Each row has a name. Each question is about the rows just above it. Places in a row count from 0.

<79>: [ 21 -51 -29 -56  18  33  31  26]
<149>: [ 19   9 -46  55   8  23  19 -41]
<93>: [-5 70 46 -7 16 21 45 11]
<81>: [ -6  32  55 -53  19 -58  15  35]
<199>: [  -6  -61 -104   24  -19  -21  -36    7]
<127>: [  3  -3 -35 -23 -13 -42 -14 -87]
<164>: [ 14 -75  -4 -41  21  -4 -70 -42]
<80>: [ 27  -1  34 -88 -17 -36  57 -40]
<202>: [ 17 -69  16 -76  29   5  64  -9]
<20>: [ 24  -7  56 -15   7  16 -23 -22]
tags:
[-40] -> j693
[26] -> j103
[-22] -> j860
[-41] -> j265
[55] -> j798
Join <149> by its entry at place 7: => j265
Whose row is [  3  -3 -35 -23 -13 -42 -14 -87]? => <127>
Shuffled <127> with one entry gone: [-87   3 -13  -3 -23 -35 -42], missing => [-14]
<20> without one entry, shuffled: [ 56 -15  16  -7  24 -23   7]. Gone: => [-22]
Where does [ -6  32  55 -53  19 -58  15  34] differ from <81>, and what was there? => 7, [35]
Which entry of <164> is missing from [ -4 -42 -75  -4  14  21 -70]? => [-41]

<81>: [ 86 -46  35  59  41  29 -17  38  85]
<80>: [ 55  56 -61 -60 -34 -52  52 -19  17]
<20>: [-88 -58  52  79  62  34 -15  66  78]
<44>: [ 50  39 -32 -42  -3 -36  33  -6  38]
Which entry of <81> is missing from [ 29  38 -17  86  41  35  59 -46]? => [85]
<20> without one entry, shuffled: [-88  79  62  66 -15  52 -58  34]. Gone: => [78]
One entry of <44> was changed: [ 50  39 -32 -43  -3 -36  33  -6  38]. Where, and from what? => 3, [-42]
Which entry of <44> is missing from [ -3  -6  50 -42 -36  33  39 -32]? => [38]
<80> without one entry, shuffled: [ 55  56  17  52 -52 -34 -61 -19]. Gone: => [-60]
One entry of <80> was changed: [ 55  55 -61 -60 -34 -52  52 -19  17]. Where, and from what? => 1, [56]
Which entry of <44> is missing from [-32  33  38 -42  -6  -3  50  39]? => [-36]

<79>: [-59   3 -91  -6 -57  77 -58]
<164>: [ 13   7 -57 -10  21  52 -72]
<202>: [ 16  19  45  98  31  -7 115]
key -> tag
[52] -> j548
[21] -> j800
[31] -> j916
Join <164> by its entry at place 4: => j800
One entry of <202> was changed: [ 16  19  45  97  31  -7 115]. Where, and from what? => 3, [98]
<79> without one entry, shuffled: [-59  -6   3 -57 -91  77]. Gone: => [-58]
Whose row is [ 13   7 -57 -10  21  52 -72]? => <164>
Which entry of <79> is missing from [-91   3  77  -6 -57 -59]? => [-58]
Shuffled <202> with one entry gone: [ 16  98  -7  45  19 115], missing => [31]

<93>: [ 83 -54  78 -24  52  92]
<44>: [ 10 -95  78  66 -66  -9]
<149>: [ 95 -60 101 -89  36  36]
<127>: [-20 -41 -43  98 -21  84]
<164>: [ 10 -95  78  66 -66  16]
<81>: [ 44  70 -39  47  21  63]
<20>: [ -4  35  22 -21 -13  -1]
<80>: [111  28 100 -74  37 117]
<199>: [-41   1  12   0  -3   7]
<202>: [-110    5 -118   89 -102 -100]
<137>: [ 56 -58  13  29  21  50]
<79>: [ 45  41  70 -35  -9  40]
One entry of <93> was changed: [ 83 -54  78 -23  52  92]. Where, and from what? => 3, [-24]
One entry of <93> was changed: [ 83 -54  77 -24  52  92]. Where, and from what? => 2, [78]
One entry of <199> was changed: [-41   1  12   0  -3   6]. Where, and from what? => 5, [7]
Where does [-110    6 -118   89 -102 -100] differ from <202>, and what was there? => 1, [5]
Shuffled <93> with one entry gone: [ 92  83  52 -24 -54], missing => [78]
<79> without one entry, shuffled: [ -9  41  45 -35  70]. Gone: => [40]
tags:
[79] -> j881
[23] -> j791
[13] -> j131
[-66] -> j923
[22] -> j535
[78] -> j707
[77] -> j402
Look up the entry of <44> at place 2 in the table: => j707

<20>: [ -6  25  36 -11 -35   6 -33  14 -17]
<199>: [ 42 -19 -22  -2   7  25  16  -5   3]
<127>: [ 42 -19 -22  -2   7  25  14 -36   5]
<137>: [ 42 -19 -22  -2   7 -24  -5  22  29]
<79>: [-13  15   7   0   9  -9  -8  36  -2]
<44>: [ 42 -19 -22  -2   7 -24  -5  22 -27]
Table of tags by key:
[-8] -> j878
[36] -> j804
[7] -> j62
The tag of <79>, keyed by place 2: => j62
Where do [-13  15   7   0   9  -9  -8  36  -2] appear? => <79>

<202>: [ -8  70  -2  12   7  -9   7 -25  -6   6   1 -32   1  99 -30  -6  -2  96]
<44>: [ -8  67  -1   9   6  -9  -3 -28  -5   6   1 -30   1  93 -29 -10   2 -10]
<127>: [ -8  67  -1   9   6  -9  -3 -28  -5   6   1 -30   1  93 -29 -29   2  20]
Shuffled <202> with one entry gone: [ -9   1  -8  12  -6  99   1   7   7  -6  -2 -25  96  -2 -30  70 -32], missing => [6]
Which entry of <127> is missing from [  6   1  93   6 -28  20  -3   1   9 -29  -9  67  -5  -1  -8   2 -29]? => [-30]
[ -8  70  -2  12   7  -9   7 -25  -6   6   1 -32   1  99 -30  -6  -2  96] is in which row? => <202>
<44> without one entry, shuffled: [-10   2   1 -28   1  93   6  -3 -29 -30  -1 -10  -8  67   9   6  -5]. Gone: => [-9]
<127> without one entry, shuffled: [ -9  -8  93 -28   6   1   9  67   6  20  -1  -5  -3   1   2 -29 -29]. Gone: => [-30]

<79>: [ 23   1  86   8 -40 -12  37 -60 -24 -30 -28 -85  88   6]
<199>: [ 20 -56  86   0  71 -10  44 -51 -18 -43  91  14   3 -21]
<127>: [-43 -23  86 -81 -20  25 -46  92  44  20 -12   4  -8 -52]
<80>: [ 23   1  86   8 -40 -12  37 -60 -24 -30 -28 -85 -17   6]
<44>: [ 23   1  86   8 -40 -12  37 -60 -24 -30  19 -79  57 -42]
Changed <79>: [ 24   1  86   8 -40 -12  37 -60 -24 -30 -28 -85  88   6]. Place and old value: => 0, [23]
Shuffled <80> with one entry gone: [-12 -60 -85 -17 -30   1 -40   6 -24   8  37  86 -28], missing => [23]

<202>: [ -18  -79   -2  -98  -51   16  -66 -101   -2   40   56  -69  -17  -51
   15  -32   68   14  -26  -68   12    4  -14    9   79  -31]
<44>: [ -18  -79   -2  -98  -51   16  -66 -101   -2   40   56  -69  -17  -37
   38  -32   68   14  -26  -68   12    4  -14    9   79  -31]
<93>: [ -18  -79   -2  -98  -51   16  -66 -101   -2   40   56  -69  -17  -37
   38  -32   68   14  -26  -68  -36    4   -2  -41   20  -10]
Which entry of <93> is missing from [  40   16   38   68    4  -36   -2  -66  -51   20  -98  -18   -2  -32
  -41   56  -10   -2  -79 -101  -69  -17  -26   14  -68]? => [-37]
Where does [ -18  -79   -2  -98  -51   17  -66 -101   -2   40   56  -69  -17  -37
   38  -32   68   14  -26  -68   12    4  -14    9   79  -31] differ from <44>, and what was there? => 5, [16]
Shuffled <93> with one entry gone: [-79 -32 -26 -18 -36 -41  -2 -51  -2  68 -10 -17  -2  16  38 -98 -37  20
  14 -69   4  40 -66  56 -68], missing => [-101]
Which row holds [ -18  -79   -2  -98  -51   16  -66 -101   -2   40   56  -69  -17  -37
   38  -32   68   14  -26  -68  -36    4   -2  -41   20  -10]? => <93>
One entry of <202> was changed: [ -18  -79   -2  -98  -51   16  -66 -101   -2   40   56  -69  -17  -51
   15  -32   68   14  -26  -68   12    4  -15    9   79  -31]. Where, and from what? => 22, [-14]

<137>: [62  4 52 48]
<202>: [ -1 105 -70 -75]
<81>: [  1 -53 -26  17]
<20>: [-35 -33 -53 -30]
tags:
[17] -> j620
[-35] -> j449
[1] -> j690
Join <81> by its entry at place 0: => j690
Where do [  1 -53 -26  17] appear? => <81>
Changed <137>: [61  4 52 48]. Place and old value: => 0, [62]
One entry of <202> was changed: [ -1 105 -69 -75]. Where, and from what? => 2, [-70]
Shuffled <202> with one entry gone: [ -1 -75 -70], missing => [105]

<80>: [ -2 -93 -26 -27]
<202>: [ -2 -93 -26  41]
<79>: [ 83  32  51 -84]
<137>: [-65  16 107 -20]
Changed <80>: [ -2 -93 -26 -26]. Place and old value: => 3, [-27]
One entry of <80> was changed: [ -2 -93 -27 -27]. Where, and from what? => 2, [-26]
Changed <202>: [ -1 -93 -26  41]. Place and old value: => 0, [-2]
One entry of <137> was changed: [-65  16 107 -19]. Where, and from what? => 3, [-20]
Where does [-65  16 106 -20] differ from <137>, and what was there? => 2, [107]
<80> without one entry, shuffled: [-93  -2 -27]. Gone: => [-26]
Where does [ -2 -93 -26  42] differ from <202>, and what was there? => 3, [41]

